Below are the code and all the weights of a small trained network. Each question names an input and a target symbol and asks about switching units off, where a switched-off unit gives its printed mean instead of its output.

import numpy as np


def w(rows, s, z=0):
    codes = np.array(rows[::2]) - 128.0
    scale = np.full(codes.shape[1], s)
    scale[-1] = z or s
    return codes * scale


def f(y):
    return np.maximum(y, 0)


def softmax(a):
    e = np.exp(a - a.max(-1, keepdims=True))
    return e / e.sum(-1, keepdims=True)


def log_softmax(a):
    a = a - a.max(-1, keepdims=True)
    return a - np.log(np.exp(a).sum(-1, keepdims=True))


def net(x, mask):
    ids = ['ΓΔΘΛΠΨβεζμ'.index(c) for c in x.split()]
    T = len(ids)
    res = E[ids] + P[:T]
    u = 0
    for l in range(2):
        q, k, v = (res @ M[l].T for M in (Q, K, V))
        z = softmax(np.where(np.tri(T) > 0, q @ k.T / 3**0.5, -1e9)) @ v
        res = res + np.where(mask[u], z, O[l][:, -1]) @ O[l][:, :-1]
        u += 1
        y = f(res @ A[l][:, :-1].T + A[l][:, -1])
        res = res + np.where(mask[u : u + 12], y, B[l][:, -1]) @ B[l][:, :-1]
        u += 12
    return log_softmax(res[-1] @ U[:, :-1].T + U[:, -1])


Q, K, V, O, A, B = {}, {}, {}, {}, {}, {}
E = w([
[62,6,164,145],'Γ',
[78,131,199,106],'Δ',
[164,126,178,132],'Θ',
[221,108,131,132],'Λ',
[112,130,88,51],'Π',
[143,184,117,66],'Ψ',
[142,56,130,125],'β',
[125,102,202,143],'ε',
[136,46,169,153],'ζ',
[77,108,158,89],'μ',
],0.016)
P = w([
[92,229,108,124],'0',
[221,98,169,7],'1',
[90,133,95,157],'2',
[172,78,179,42],'3',
[76,198,149,166],'4',
[162,69,164,68],'5',
[86,125,85,164],'6',
[191,28,153,125],'7',
[91,139,85,161],'8',
[155,83,174,104],'9',
[85,139,100,172],'10',
[153,72,159,108],'11',
[92,107,68,164],'12',
],0.011)
Q[0] = w([
[145,22,2,121],'L0H0',
[46,68,206,71],'L0H0',
[208,61,231,156],'L0H0',
],0.0068)
K[0] = w([
[74,77,2,201],'L0H0',
[15,76,158,131],'L0H0',
[137,131,170,250],'L0H0',
],0.0086)
V[0] = w([
[86,199,56,204],'L0H0',
[119,143,90,254],'L0H0',
[154,169,91,97],'L0H0',
],0.0091)
O[0] = w([
[124,194,135,157,2],'L0H0',
[119,255,202,102,27],'L0H0',
[120,70,145,223,80],'L0H0',
],0.0083,0.0059)
A[0] = w([
[184,59,103,92,122],'L0N0',
[176,146,165,129,96],'L0N1',
[129,152,120,118,128],'L0N2',
[142,162,67,125,85],'L0N3',
[115,72,111,71,64],'L0N4',
[154,124,150,93,232],'L0N5',
[196,184,149,137,104],'L0N6',
[213,76,152,149,173],'L0N7',
[233,169,130,28,63],'L0N8',
[220,76,188,2,2],'L0N9',
[146,33,211,124,157],'L0N10',
[146,197,110,37,156],'L0N11',
],0.0091,0.0039)
B[0] = w([
[133,142,161,102,222],'L0N0',
[100,136,138,143,134],'L0N1',
[127,118,125,141,129],'L0N2',
[93,144,149,153,130],'L0N3',
[154,134,160,150,198],'L0N4',
[157,79,139,122,183],'L0N5',
[93,168,135,144,132],'L0N6',
[66,121,133,118,198],'L0N7',
[109,96,116,115,155],'L0N8',
[251,126,109,136,224],'L0N9',
[171,128,94,92,249],'L0N10',
[139,67,114,149,140],'L0N11',
],0.022,0.012)
Q[1] = w([
[158,4,71,80],'L1H0',
[167,196,56,183],'L1H0',
[103,56,70,87],'L1H0',
],0.025)
K[1] = w([
[94,253,167,193],'L1H0',
[131,75,206,87],'L1H0',
[148,178,122,102],'L1H0',
],0.027)
V[1] = w([
[4,121,108,128],'L1H0',
[145,115,37,95],'L1H0',
[120,173,49,222],'L1H0',
],0.019)
O[1] = w([
[18,127,41,158,244],'L1H0',
[201,181,38,100,82],'L1H0',
[195,64,105,251,166],'L1H0',
],0.014,0.011)
A[1] = w([
[46,152,47,126,97],'L1N0',
[106,65,96,94,134],'L1N1',
[154,167,154,105,251],'L1N2',
[167,115,147,66,3],'L1N3',
[133,175,129,220,51],'L1N4',
[94,255,69,99,100],'L1N5',
[189,150,115,92,207],'L1N6',
[18,49,147,134,113],'L1N7',
[194,97,62,156,25],'L1N8',
[113,140,208,203,84],'L1N9',
[113,101,106,98,142],'L1N10',
[150,147,49,108,220],'L1N11',
],0.0081,0.0056)
B[1] = w([
[131,68,38,67,175],'L1N0',
[134,152,151,160,214],'L1N1',
[121,48,112,164,162],'L1N2',
[51,248,73,136,199],'L1N3',
[95,140,205,132,142],'L1N4',
[214,113,223,136,141],'L1N5',
[114,42,157,178,224],'L1N6',
[170,243,136,138,205],'L1N7',
[43,198,132,57,251],'L1N8',
[197,94,109,83,140],'L1N9',
[129,136,148,139,171],'L1N10',
[165,75,195,169,199],'L1N11',
],0.014,0.019)
U = w([
[64,113,175,44,176],'Γ',
[191,60,140,151,254],'Δ',
[68,162,129,189,66],'Θ',
[184,172,77,190,166],'Λ',
[247,131,38,94,169],'Π',
[254,153,147,155,115],'Ψ',
[113,200,82,64,78],'β',
[153,200,172,105,63],'ε',
[92,121,49,116,30],'ζ',
[213,154,133,15,17],'μ',
],0.0066,0.0046)

Each question gives the input, a string of symbols that net reads in full, and the target symbol t.
The units are the heads (3 rows each of Q, K, V and O) and the neurons (one row each of A and B). Each row of codes is followed by its name. A weight is (code - 128) times the scale printed after its matrix; where a second scale follows, it is the last column's (O, A, B and U).
mask holds one flag per unit, layer by layer, with each layer's heads first. A switched-off unit (its flag False) gives its mean, the last column of its rows in O or B, instead of its output. The means were averaged over made-up inputs and are rounded, as every weight is.
A unit's drop is (log p(t) with every unit on - log p(t) with that unit switched off) / (log p(t) with every unit on - log p(t) with every unit switched off).
The circuit of an input: a set's keep is (log p(t) with only the set's units on - log p(t) with every unit switched off) / (log p(t) with every unit on - log p(t) with every unit switched off). Starting from the 12 units with the biggest drops (on a tie, the unit counted first), units are removed one at a time, each time the one whose removal leaves the highest keep (on an exact tie, the one counted first), for as long as the keep stays at least 0.8.
circuit, biggest first: the units of the circuit, biggest drop first
unit that matters most: the unit with the biggest drop
top k neurons: the k neurons with the biggest drops, biggest first
k most important neurons of layer l: the k neurons of layer l with the biggest drops, biggest first
input Γ Ψ Π μ Δ Λ, target Γ: top 2 neurons	[L1N3 L0N8]
input ζ μ ζ ζ β, target Γ: circuit, biggest first	[L0N9 L1H0]
input Γ Θ β μ Ψ Ψ Δ Π ε μ, target Δ: top 3 neurons	[L0N0 L1N8 L0N7]
input Δ Δ μ, target β: 2 most important neurons of layer 1	[L1N7 L1N6]
input β Ψ Δ Λ Π, target Δ: 3 most important neurons of layer 0	[L0N0 L0N7 L0N4]
input Ψ Ψ ε, target Θ: circuit, biggest first	[L0H0 L0N9 L0N0]
input ε Θ Θ β Λ ε μ Π ε, target ε: unit that matters most	L0N9
input Δ Π μ β Π Ψ Γ Θ Γ, target β: circuit, biggest first	[L0N10 L0N9 L1H0 L1N7]
input Ψ μ ζ Γ Γ ζ Θ Θ β, target Θ: 4 most important neurons of layer 0	[L0N10 L0N9 L0N4 L0N0]
input β μ ε μ Δ, target Δ: top 4 neurons	[L0N0 L0N7 L1N8 L1N7]
input ζ β ζ Λ μ ζ ζ Δ ε, target Γ: circuit, biggest first	[L0N9 L1H0]
input Π β Λ ζ ζ ζ Δ β ε, target ζ: top 3 neurons	[L0N10 L0N9 L0N0]
input ζ Γ Θ, target Γ: circuit, biggest first	[L0N10 L0N9 L1H0]
input Θ μ Ψ, target Ψ: top 3 neurons	[L0N7 L1N8 L0N10]
input β μ Δ Ψ, target Γ: unit that matters most	L1N8
input Λ ζ ζ Θ β, target Λ: top 2 neurons	[L0N9 L0N10]
input ζ μ Λ, target Γ: top 2 neurons	[L0N10 L0N9]
input Π Δ ε Γ Δ β ζ Ψ μ, target ζ: top 3 neurons	[L0N10 L0N9 L0N0]
input Π ε ζ Ψ μ Ψ, target Δ: circuit, biggest first	[L1N6 L0N9]
input β Δ ε β Δ Γ Θ, target Δ: 3 most important neurons of layer 1	[L1N8 L1N7 L1N3]
input Δ ζ Ψ, target β: top 3 neurons	[L0N10 L0N9 L0N4]
input ε Θ Ψ, target ε: top 2 neurons	[L0N9 L0N10]
input Λ Δ ε ε Γ μ ζ Π μ μ Δ Π, target Δ: top 3 neurons	[L1N3 L0N0 L0N7]
input β Λ μ Δ Π μ, target Δ: unit that matters most	L1N6
